Below is a small trained network, with its code and all its weights. Each question gives an input and a target symbol and asks what happens when units are switched off, that is, made to give their printed mean instead of their output.

import numpy as np


def w(rows, s, z=0):
    codes = np.array(rows[::2]) - 128.0
    scale = np.full(codes.shape[1], s)
    scale[-1] = z or s
    return codes * scale


def f(y):
    return np.maximum(y, 0)


def softmax(a):
    e = np.exp(a - a.max(-1, keepdims=True))
    return e / e.sum(-1, keepdims=True)


def log_softmax(a):
    a = a - a.max(-1, keepdims=True)
    return a - np.log(np.exp(a).sum(-1, keepdims=True))


def net(x, mask):
    ids = ['ΔΘΞΣΨαβεζημτφ'.index(c) for c in x.split()]
    T = len(ids)
    res = E[ids] + P[:T]
    r = res
    for j in range(2):
        rows = slice(3 * j, 3 * j + 3)
        q, k, v = (r @ M[0][rows].T for M in (Q, K, V))
        z = softmax(np.where(np.tri(T) > 0, q @ k.T / 3**0.5, -1e9)) @ v
        o = O[0][rows]
        res = res + np.where(mask[j], z, o[:, -1]) @ o[:, :-1]
    y = f(res @ A[0][:, :-1].T + A[0][:, -1])
    res = res + np.where(mask[2:6], y, B[0][:, -1]) @ B[0][:, :-1]
    return log_softmax(res[-1] @ U[:, :-1].T + U[:, -1])


Q, K, V, O, A, B = {}, {}, {}, {}, {}, {}
E = w([
[67,41,134,56,172,106],'Δ',
[37,42,152,73,89,198],'Θ',
[108,89,119,202,143,185],'Ξ',
[124,49,235,153,167,171],'Σ',
[41,125,189,127,117,123],'Ψ',
[68,2,163,122,112,133],'α',
[163,186,51,81,101,202],'β',
[125,83,146,176,78,253],'ε',
[151,191,195,130,180,90],'ζ',
[225,108,155,141,204,73],'η',
[183,80,159,126,79,51],'μ',
[151,152,140,123,41,69],'τ',
[119,143,104,3,143,98],'φ',
],0.019)
P = w([
[20,110,69,210,139,170],'0',
[44,103,123,179,134,167],'1',
[58,111,154,159,129,160],'2',
[75,114,166,145,119,156],'3',
[93,123,176,130,117,157],'4',
[111,123,194,122,106,156],'5',
[135,132,205,118,98,166],'6',
[161,140,216,114,86,162],'7',
[180,139,225,93,84,161],'8',
[187,146,247,71,75,156],'9',
[211,149,254,84,59,160],'10',
],0.0097)
Q[0] = w([
[149,167,114,143,128,56],'head 1',
[138,120,136,130,214,128],'head 1',
[144,179,4,136,123,58],'head 1',
[113,174,42,175,140,139],'head 2',
[166,232,24,85,196,127],'head 2',
[118,81,187,122,160,163],'head 2',
],0.016)
K[0] = w([
[92,96,121,162,142,122],'head 1',
[135,153,132,149,153,126],'head 1',
[4,71,81,204,165,143],'head 1',
[62,98,72,159,144,159],'head 2',
[40,71,71,205,175,210],'head 2',
[174,159,170,52,155,92],'head 2',
],0.015)
V[0] = w([
[109,192,120,254,117,93],'head 1',
[97,106,93,193,65,172],'head 1',
[111,160,50,120,143,160],'head 1',
[89,195,161,163,161,158],'head 2',
[71,191,90,128,21,94],'head 2',
[175,81,62,151,168,104],'head 2',
],0.0081)
O[0] = w([
[194,157,229,170,58,96,102],'head 1',
[197,125,65,104,93,162,80],'head 1',
[213,188,161,27,139,169,2],'head 1',
[52,228,125,104,143,171,99],'head 2',
[112,136,93,122,125,7,85],'head 2',
[183,58,254,96,144,176,87],'head 2',
],0.0062)
A[0] = w([
[42,54,3,82,11,217,3],'neuron 1',
[89,226,126,142,192,94,125],'neuron 2',
[125,75,131,74,250,207,194],'neuron 3',
[155,39,152,162,96,128,132],'neuron 4',
],0.0065,0.0078)
B[0] = w([
[254,105,241,72,119,81,184],'neuron 1',
[229,125,179,107,32,127,161],'neuron 2',
[129,231,77,133,166,58,254],'neuron 3',
[110,75,46,83,230,200,253],'neuron 4',
],0.009,0.0076)
U = w([
[96,159,11,221,144,178,169],'Δ',
[108,130,159,155,254,164,62],'Θ',
[99,22,78,126,152,139,141],'Ξ',
[130,166,54,58,148,166,188],'Σ',
[59,150,77,69,190,89,118],'Ψ',
[58,140,182,172,124,125,179],'α',
[208,145,99,172,239,59,16],'β',
[186,141,53,111,121,181,143],'ε',
[182,135,185,149,140,80,71],'ζ',
[138,80,169,51,152,135,2],'η',
[111,141,40,172,75,85,171],'μ',
[141,53,69,179,87,69,233],'τ',
[164,105,96,156,114,225,123],'φ',
],0.0091,0.0063)

Each question gives the input, a string of symbols that net reads in full, and the target symbol t.
The units are the heads (3 rows each of Q, K, V and O) and the neurons (one row each of A and B). Each row of codes is followed by its name. A weight is (code - 128) times the scale printed after its matrix; where a second scale follows, it is the last column's (O, A, B and U).
mask holds one flag per unit, heads first, then neurons. A switched-off unit (its flag False) gives its mean, the last column of its rows in O or B, instead of its output. The means were averaged over made-up inputs and are rounded, as every weight is.
A unit's drop is (log p(t) with every unit on - log p(t) with that unit switched off) / (log p(t) with every unit on - log p(t) with every unit switched off).
The circuit of an input: a set's keep is (log p(t) with only the set's units on - log p(t) with every unit switched off) / (log p(t) with every unit on - log p(t) with every unit switched off). Starting from all 6 units, units are removed one at a time, each time the one whose removal leaves the highest keep (on an exact tie, the one counted first), for as long as the keep stays at least 0.8.
circuit, biggest first: the units of the circuit, biggest drop first
k most important neurons: the k neurons with the biggest drops, biggest first
which heads matter: for each layer, one digit per head in row order, 1 if its drop is at least 0.15 and else 0, layers parted by /
drop of u: that unit's drop, to one decimal
input φ ε Σ ζ μ ε, target Ξ: circuit, biggest first => [head 2; neuron 4; head 1]
input Δ Σ μ Θ Ψ η Σ Ξ, target Θ: circuit, biggest first => [head 2; head 1]
input Σ Σ Ξ α β μ φ Δ η Σ, target Θ: which heads matter => 01
input η μ τ μ φ Δ, target Ψ: most important neuron => [neuron 3]
input Δ τ Σ α Θ η Ψ Ψ, target Θ: which heads matter => 01
input ζ Σ φ Ξ Θ Σ Σ Δ, target Ψ: circuit, biggest first => [head 1; neuron 3]
input ε μ ε μ Σ Σ η, target Θ: circuit, biggest first => [head 2; head 1]
input α τ Σ Θ η ζ Θ, target α: which heads matter => 11
input η φ φ μ Σ α η Δ, target Θ: which heads matter => 11
input η α Ψ μ φ Θ, target η: 2 most important neurons => [neuron 1; neuron 4]
input Σ η ε τ Δ μ Δ ζ α ζ α, target α: which heads matter => 11
input Δ η η Σ ε Ψ Σ α, target Θ: circuit, biggest first => [head 2; neuron 3; neuron 4]
input Δ μ Θ, target η: which heads matter => 00
input μ φ Σ, target Ψ: which heads matter => 10
input Σ Σ ζ ε, target α: 2 most important neurons => [neuron 4; neuron 1]
input τ Ψ Σ Ψ η η Θ, target Θ: circuit, biggest first => [head 2; neuron 3; head 1]
input η τ Σ Δ Ψ τ ζ μ, target Ξ: circuit, biggest first => [neuron 4; neuron 3; head 2; head 1]
input ζ Ψ τ ζ α ζ Σ α ζ, target α: drop of head 1 => 0.3
input μ ζ μ ζ α Σ φ Ψ Σ α, target Ψ: drop of neuron 3 => 0.4
input μ Ξ Δ Ψ η μ, target Ξ: drop of head 2 => 0.2
input Σ Ξ β η ζ ζ Σ Σ, target α: drop of neuron 3 => 0.0
